Table B holds the same points as the rows below and some others, measured another way and shuffled. Each row below is followed by which row of B it is.
B:
1: -1  -505  4  146  162  -203  132  -115  -164  -23  -466  269  -234  -213  -256  -298  -72  56  -191  65  87  -151
2: 255  -40  31  -51  -139  -258  97  320  -186  236  -92  196  -139  31  -3  -123  -18  -26  338  16  642  -191
3: -143  218  -199  14  -74  -75  -306  532  21  247  227  -184  467  271  111  376  -75  483  -557  112  -324  -231
4: 32  639  -485  -246  -247  245  -255  366  -68  161  581  -239  241  104  125  97  -65  49  -74  280  57  -252
5: 98  368  -348  -230  -195  178  -415  627  197  96  283  -223  291  250  11  75  -183  201  -105  395  148  -377
6: 274  459  -606  -158  -399  337  -165  449  293  -64  261  -596  306  41  265  -41  -132  203  495  506  198  -470
7: 270  -232  82  271  225  -155  10  225  -44  -11  -184  452  -97  -202  210  12  -315  -18  260  -52  366  -70
8: 153  -439  61  165  -29  -225  216  96  -163  77  -306  35  -105  -71  -21  -126  -27  98  93  23  260  -121
9: -165  -278  54  -36  -26  -320  69  -118  -314  368  -150  286  -94  -209  75  129  16  202  -143  -229  47  -7
10: 201  -32  -34  249  -25  -97  239  17  -126  -25  -148  134  -269  -256  68  -150  58  -123  297  -22  271  -118
11: -213  533  -234  -17  24  228  -72  234  88  278  524  -129  -150  -5  127  45  -28  158  -305  1  23  -283
12: -379  473  -309  -343  -120  -31  -199  278  -99  573  442  -115  116  212  -52  93  23  430  -574  12  -37  -345
13: 180  -288  54  213  320  -73  75  55  -255  -136  -185  471  -326  -136  -292  -373  -188  -295  -199  124  312  -55
14: 116  66  -171  -122  -692  162  -508  439  202  -20  85  -566  520  -40  448  733  122  206  250  241  -332  -41
15: -149  268  -220  -299  -435  94  -405  342  -20  290  316  -326  326  105  136  428  89  247  -242  146  -186  -134
16: 180  -396  329  88  -251  -469  -14  386  14  122  -628  192  -212  65  -275  -29  240  55  119  -2  406  -215
17: 353  368  -226  -44  -399  258  -403  679  -18  -166  388  -349  370  237  78  272  4  -207  16  445  59  -93
18: -328  396  -405  -230  -201  186  -405  116  264  313  296  -180  265  -203  419  446  -118  516  -118  9  -354  -288
19: 38  446  -465  -62  134  278  -307  468  202  75  438  -72  275  79  233  29  -449  285  -121  298  74  -377
20: -45  -206  438  210  -60  -315  -45  124  -291  199  -131  428  -297  -134  -27  324  241  -198  -230  -320  75  179
21: -224  -53  -45  274  451  -76  247  -333  -144  70  -151  545  -585  -430  -174  -363  -64  -51  -335  -190  20  -147
22: 118  -719  92  48  28  -35  -99  -126  -185  -98  -345  245  -64  -362  84  66  -237  -80  71  72  57  117
23: -46  700  -811  109  -32  117  112  168  7  42  319  -388  359  19  96  -196  -56  427  -162  317  -297  -499
24: 123  49  -69  117  -176  -325  219  126  -156  198  -214  86  -96  -100  43  -63  169  118  267  -79  281  -215
25: -103  -734  521  97  227  -330  130  171  -110  534  -156  350  -287  -46  264  206  -274  322  -74  -403  474  7
26: 133  -330  171  245  9  -369  144  223  110  92  -553  229  -249  -94  -80  -128  38  192  192  -58  340  -282
27: 133  305  -231  -109  -191  227  -537  560  120  -10  359  -107  400  77  273  426  -225  77  -63  283  -65  -112
28: 221  -220  176  -12  -220  -118  113  159  -172  122  -133  82  -349  -103  -55  -105  121  -229  315  3  567  -62
29: -45  -109  95  247  218  50  100  -262  -88  -84  -154  472  -629  -501  -84  -197  19  -322  -49  -124  125  -16
30: -225  18  -25  94  243  -316  45  -104  -62  386  -158  551  -199  -335  185  78  -118  336  -77  -345  67  -186
31: 106  -459  181  65  -4  -264  136  133  -189  192  -269  172  -185  -58  -42  -76  -51  64  50  -56  376  -87
32: 253  -69  38  265  -80  -95  160  88  -56  19  -91  145  -168  -309  372  117  -29  -72  524  -121  296  -32
33: -117  327  -314  -282  -273  103  -589  438  98  226  314  -126  496  61  269  530  -149  338  -230  187  -253  -171
34: 139  28  188  302  26  -173  241  142  2  142  -102  250  -437  -218  158  -22  89  -82  326  -229  434  -138
35: 5  475  -518  -138  20  308  -263  285  -105  126  662  -125  366  8  349  181  -367  153  -155  238  -75  -152
36: -203  -255  -17  -73  -64  -201  -122  -285  -308  134  -262  383  -139  -393  -84  116  103  -13  -249  -114  -195  58
37: -163  158  -304  -354  -303  82  -487  308  -164  322  411  -218  556  98  264  537  -147  328  -348  146  -288  -48
38: 88  -90  -308  -267  -31  161  74  -150  -264  37  71  65  -286  -219  -197  -469  -149  -215  99  262  429  -176
39: -41  -291  -1  9  -26  114  -63  -269  -333  -50  21  194  -224  -411  34  85  -23  -294  -127  -8  -87  196
40: -20  -298  270  -319  -383  -431  -380  289  -141  391  -349  350  26  -27  -38  387  128  121  41  -119  284  -22
41: 65  22  -72  102  -303  -476  299  132  -112  263  -415  -26  -134  -33  -120  -162  348  248  243  -69  275  -348
42: -20  25  -212  -37  -112  104  -370  479  240  88  101  -249  372  116  207  305  -225  409  -196  235  -160  -265
43: -88  279  -428  -72  -129  220  -216  198  -24  152  434  -290  377  -51  384  309  -198  304  -129  149  -266  -146
44: 109  -129  5  -178  -127  -68  -41  41  -285  236  70  233  -150  -196  132  34  -96  -130  240  -41  429  17
45: 18  -291  -55  -11  -165  -364  90  34  -205  324  -247  92  145  -167  253  179  -39  358  223  -128  124  -96
46: -141  -372  20  -169  -202  -101  -42  -347  -111  129  -382  207  -382  -474  -97  -48  140  -46  107  -71  77  -60
47: 75  -467  50  -51  -38  -6  -48  -186  -570  -27  -2  246  -89  -259  -74  27  -69  -350  -194  57  43  271
48: -23  -430  32  -76  55  83  -44  -196  -393  44  42  220  -204  -284  -36  -22  -152  -224  -190  22  97  154
49: 134  -316  370  -120  -534  -443  -185  337  -248  293  -319  131  11  14  25  441  328  -42  190  -143  289  89
50: -90  -232  32  -56  232  -30  -66  -160  -252  120  -56  539  -356  -318  -111  -152  -194  -158  -197  -64  224  -6
51: 1  -323  672  -41  -377  -599  -40  500  -146  470  -418  250  -393  239  -358  184  481  -15  -144  -266  546  -83
52: 143  293  -328  201  197  250  -298  557  188  -107  349  -58  355  102  270  165  -433  207  -207  287  -108  -244
53: -96  -349  -46  9  166  -193  193  -150  -149  130  -379  282  -404  -186  -355  -461  -36  90  -193  31  262  -274
54: -210  -268  -6  -473  -186  -159  -289  -120  -593  354  58  320  -13  -84  -281  95  33  -118  -507  14  44  139
55: 142  -342  39  164  329  39  184  -129  -551  -77  116  386  -313  -191  -165  -313  -223  -427  -275  58  267  159
56: 247  -429  95  -102  -215  -118  -301  114  -317  -151  -322  312  -20  -160  -222  62  21  -359  5  212  164  125
57: 95  -403  300  -240  -351  -209  -217  170  -315  275  -110  203  -81  -86  53  332  83  -152  117  -88  343  168
58: 204  -97  28  145  146  -251  -20  277  -90  85  -201  459  -86  -81  25  -64  -186  17  118  -13  383  -161
59: -14  -374  5  -40  -114  -371  -166  67  -139  225  -373  297  213  -209  193  310  -105  327  66  -100  -24  -49
60: -265  -87  5  170  405  39  364  -565  -448  193  182  506  -700  -531  -27  -300  -43  -258  -297  -325  106  87
61: -41  337  -464  -335  -340  172  -485  371  -24  241  466  -296  625  51  424  505  -227  365  -50  232  -200  -141
62: -187  -466  122  -46  57  -179  219  -317  -452  248  -170  257  -450  -234  -287  -248  95  -94  -345  -123  163  27
63: -178  609  -646  -266  -515  71  -345  174  56  235  311  -430  564  -85  349  444  109  475  1  177  -460  -292
64: 180  166  -221  209  52  266  -409  475  -151  -152  520  -73  568  45  427  542  -357  -19  -296  219  -362  142
65: 27  277  -326  -4  -285  68  -220  476  190  71  139  -423  354  156  137  211  15  362  -90  275  -159  -340
66: -305  -489  72  -67  -6  -152  -28  -406  -149  226  -346  297  -304  -482  3  86  29  153  -168  -210  -137  4
67: 123  -260  457  427  50  -255  16  226  -261  16  -146  404  -244  -124  25  288  154  -277  -184  -243  64  201
68: 1  -298  226  125  -38  -374  194  133  -236  241  -302  211  -286  -8  -200  -104  174  39  -132  -145  300  -116
69: 368  -399  -396  678  701  441  426  -387  -182  -592  71  175  -160  -625  400  -446  -692  -258  251  222  -40  55
70: -413  645  -581  76  452  273  64  -94  1  374  719  79  2  -233  429  -2  -406  470  -434  -132  -264  -309
71: -170  604  -326  -22  -89  155  -122  253  -1  219  487  -166  34  34  79  108  66  145  -332  73  -123  -256
72: -271  -157  60  4  121  -109  -17  -342  -205  170  -162  495  -458  -466  -110  -35  75  -89  -264  -223  -38  2

211  103  23  -79  -33  -59  75  -239  126  180  87  92  -16  94  66  134  103  157  -83  -132  44  126  -50  28  146 | 11
67  78  44  88  158  -11  155  13  -114  23  21  -6  89  29  151  146  117  24  -45  -70  95  -64  -40  47  123 | 68
218  -81  -301  212  -30  -66  223  -104  12  10  -84  -293  -29  -53  -154  76  61  90  -73  -94  257  -47  -259  -48  234 | 66
48  27  12  34  131  13  130  50  -46  -17  -7  96  48  -175  259  67  21  -70  -29  -101  91  -56  -54  149  123 | 41
74  491  -179  -246  40  -241  26  133  -131  -479  108  -117  12  -626  6  -176  458  -95  -20  132  -85  -167  -187  137  -53 | 17
-5  -121  -258  390  128  91  267  131  -139  -297  -77  -171  279  53  -174  -90  -12  193  2  125  205  -66  114  -11  108 | 54
71  30  -208  167  30  -60  191  21  -85  -184  23  -188  71  -15  -206  -13  179  97  -73  92  140  -24  -182  -12  79 | 48
-29  -110  -105  149  14  30  39  27  85  -185  71  161  216  -11  -173  -145  -1  143  -63  130  75  161  -50  19  13 | 44
23  31  -152  41  -75  -2  179  9  -64  -421  133  20  -19  -239  -192  -234  107  -21  -123  97  53  97  -16  53  2 | 38
91  -152  -219  454  294  0  74  99  -30  173  197  86  277  88  -445  449  91  191  -300  -36  276  153  -42  25  330 | 14
57  -32  49  163  74  26  251  87  -198  171  -29  -64  -33  -46  52  277  124  -45  -46  -38  105  -219  59  176  128 | 23
-6  -42  64  38  5  -57  40  -72  4  -136  -43  -43  79  83  102  -200  84  -39  19  22  87  30  -421  -183  -48 | 25
-84  -57  102  27  33  -38  -113  128  42  10  -14  203  224  -151  9  -69  116  1  45  153  -20  -46  -153  48  -91 | 7
-12  116  -3  88  125  11  190  57  -148  -220  160  64  104  38  -59  17  165  66  -117  90  32  50  70  80  30 | 5
14  70  -53  130  139  -56  184  75  -168  -123  36  -125  61  0  -1  70  199  -22  -73  43  113  -79  -230  16  66 | 42
-9  55  -51  -50  9  -17  -5  39  88  -204  38  196  160  -223  70  -190  46  63  8  85  -10  67  -27  120  -21 | 4
2  -418  -19  802  364  244  307  73  -163  487  184  134  438  849  -561  720  -71  498  -297  33  327  172  443  10  358 | 33
-64  -258  189  -271  -214  -21  -358  -71  494  116  -344  406  178  -356  611  -523  -265  -103  349  2  -66  9  -497  22  -198 | 70
237  94  -81  -66  -44  -107  19  -194  185  259  58  73  8  -32  -32  206  139  186  -81  -102  59  83  -104  83  181 | 29
142  177  26  23  189  -135  -41  13  12  316  -7  16  217  -2  90  344  258  169  1  -45  47  -133  -106  60  142 | 67
251  -55  -69  45  -132  -52  85  -240  163  314  -38  -40  -18  95  -96  172  58  206  -34  -107  114  35  -68  -7  178 | 60
-29  63  110  -191  30  -93  -188  106  84  -170  -77  233  95  -593  390  -272  51  -270  102  -45  -29  -89  -315  55  -72 | 26
162  0  48  -119  -99  -74  -51  -119  175  224  -138  77  14  -228  248  -2  34  5  101  -116  29  -92  -169  62  70 | 21
-60  -296  179  618  316  188  217  107  -225  463  210  202  372  715  -453  653  53  356  -247  81  185  90  421  22  208 | 55
-175  -222  -43  80  74  -19  -371  320  184  -293  -179  339  457  -721  120  -457  -107  -165  175  145  38  -75  -259  -5  -126 | 47
94  219  -110  -226  -69  -157  -84  -16  78  -399  99  101  2  -596  29  -308  195  -133  -45  1  -30  56  -215  22  -22 | 28
-54  32  -42  -17  68  -7  76  55  17  -276  227  264  37  -163  -45  -98  86  -50  -180  74  24  220  -159  155  8 | 6
-12  -40  30  232  167  32  197  61  -169  -35  91  5  123  167  -72  146  113  42  -124  33  130  6  -48  1  92 | 31
49  112  -205  165  217  -40  145  75  -54  -177  48  -51  229  -22  -17  57  127  157  -76  38  137  14  -89  64  144 | 49
9  -65  -43  40  62  -2  24  28  72  -165  -101  76  141  -211  246  -208  -56  -53  60  -47  108  -4  -233  2  38 | 62
117  -50  -22  229  69  85  311  -97  -111  19  -7  -91  73  268  10  121  2  181  -57  -76  160  -1  163  -6  172 | 12
80  -186  -6  99  -74  10  12  -59  154  205  -189  31  130  -13  111  -29  -69  112  120  -20  103  -76  -126  12  58 | 30
160  -152  -207  140  -61  -36  64  -117  172  71  -65  -33  61  -74  -104  -1  -37  121  -38  -66  184  72  -220  -18  171 | 18
56  -76  -199  367  162  27  156  49  -77  -114  134  -10  269  131  -391  134  86  237  -180  71  195  118  87  -49  175 | 57
